Below are the code and all the weights of a small trained network. Each question names an input and a class and asks about switching units off, where a switched-off unit gives its printed mean instead of its output.

import numpy as np


def w(rows, s, z=0):
    codes = np.array(rows[::2]) - 128.0
    scale = np.full(codes.shape[1], s)
    scale[-1] = z or s
    return codes * scale


def f(y):
    return y / 2 * (1 + np.tanh(0.7978845608 * (y + 0.044715 * y**3)))


def log_softmax(a):
    a = a - a.max(-1, keepdims=True)
    return a - np.log(np.exp(a).sum(-1, keepdims=True))


def net(x, mask):
    res = np.array(x, float).reshape(1, 2) / 4 @ E
    y = f(res @ A[0][:, :-1].T + A[0][:, -1])
    res = res + np.where(mask, y, B[0][:, -1]) @ B[0][:, :-1]
    return log_softmax(res[-1] @ U[:, :-1].T + U[:, -1])


A, B = {}, {}
E = w([
[253,139,122,43,106,197,81,98,143],'x0',
[187,135,127,226,121,220,134,91,189],'x1',
],0.012)
A[0] = w([
[99,118,146,139,150,108,106,135,140,218],'n0',
[86,124,123,144,121,109,113,139,115,69],'n1',
[134,132,141,144,130,146,105,126,125,35],'n2',
[110,132,126,143,116,155,146,140,91,94],'n3',
[171,136,144,64,113,134,119,130,121,114],'n4',
[170,130,132,147,136,156,122,124,138,20],'n5',
[118,109,142,117,123,136,125,123,112,92],'n6',
[132,125,114,124,117,124,118,125,130,41],'n7',
[66,131,133,139,132,94,136,136,120,108],'n8',
[107,127,122,110,134,111,114,126,129,255],'n9',
[150,118,125,82,135,143,125,135,132,87],'n10',
[76,137,131,140,116,112,115,123,130,178],'n11',
[110,112,143,105,144,128,117,108,111,155],'n12',
[56,124,138,136,136,92,139,124,132,139],'n13',
[105,129,118,136,125,120,150,132,131,202],'n14',
[185,129,128,30,136,130,122,122,129,154],'n15',
[134,125,134,121,118,140,129,117,107,3],'n16',
[4,128,131,28,132,15,131,142,102,206],'n17',
],0.031,0.0053)
B[0] = w([
[132,126,137,133,162,169,100,130,131,155],'n0',
[122,134,72,130,108,106,136,129,132,156],'n1',
[113,130,145,130,118,112,143,138,130,135],'n2',
[141,125,157,125,140,123,97,134,115,137],'n3',
[135,134,60,132,158,126,99,123,100,174],'n4',
[119,117,162,120,98,139,168,122,125,154],'n5',
[132,131,146,121,121,85,127,128,143,131],'n6',
[142,159,127,126,122,81,150,172,169,128],'n7',
[135,125,33,147,110,109,151,136,122,177],'n8',
[157,114,160,148,109,142,151,105,163,152],'n9',
[133,137,87,128,132,96,110,141,115,155],'n10',
[147,140,126,125,126,103,102,133,134,161],'n11',
[131,127,161,138,117,106,132,112,153,142],'n12',
[116,139,86,109,150,112,120,130,124,182],'n13',
[137,127,150,115,157,165,82,114,135,151],'n14',
[131,140,23,127,160,129,86,140,143,193],'n15',
[150,144,133,123,123,63,132,143,128,130],'n16',
[97,100,147,112,41,178,253,125,105,253],'n17',
],0.051,0.053)
U = w([
[112,70,253,156,100,174,170,96,164,134],'0',
[143,130,90,113,162,147,96,151,114,161],'1',
[137,120,175,138,112,61,150,161,164,3],'2',
[113,103,100,106,88,173,189,136,107,224],'3',
],0.012,0.0036)

Each question gives the input, the list of numbers given to net, and the class t.
The units are the neurons (one row each of A and B). Each row of codes is followed by its name. A weight is (code - 128) times the scale printed after its matrix; where a second scale follows, it is the last column's (A, B and U).
mask holds one flag per neuron, in row order. A switched-off neuron (its flag False) gives its mean, the last column of its row in B, instead of its output. The means were averaged over made-up inputs and are rounded, as every weight is.
A unit's drop is (log p(t) with every unit on - log p(t) with that unit switched off) / (log p(t) with every unit on - log p(t) with every unit switched off).
The circuit of an input: a set's keep is (log p(t) with only the set's units on - log p(t) with every unit switched off) / (log p(t) with every unit on - log p(t) with every unit switched off). Starting from the 12 units with the biggest drops (on a tie, the unit counted first), units are removed one at a time, each time the one whose removal leaves the highest keep (on an exact tie, the one counted first), for as long as the keep stays at least 0.8.
circuit, biggest first: the units of the circuit, biggest drop first
k most important neurons: the k neurons with the biggest drops, biggest first
drop when u is switched off: that unit's drop, to one decimal
input [0,4], class 0: circuit, biggest first -> [n15, n8, n4]
input [1,6], class 0: 2 most important neurons -> [n15, n8]
input [-3,5], class 0: 3 most important neurons -> [n15, n4, n8]
input [-4,6], class 1: 2 most important neurons -> [n17, n9]
input [0,6], class 0: 2 most important neurons -> [n15, n8]
input [0,7], class 0: 2 most important neurons -> [n15, n8]
input [-1,4], class 0: 4 most important neurons -> [n15, n8, n4, n13]
input [-6,6], class 1: drop when n17 is switched off -> 1.1
input [0,0], class 0: drop when n15 is switched off -> 0.5
input [8,1], class 1: drop when n14 is switched off -> 0.0
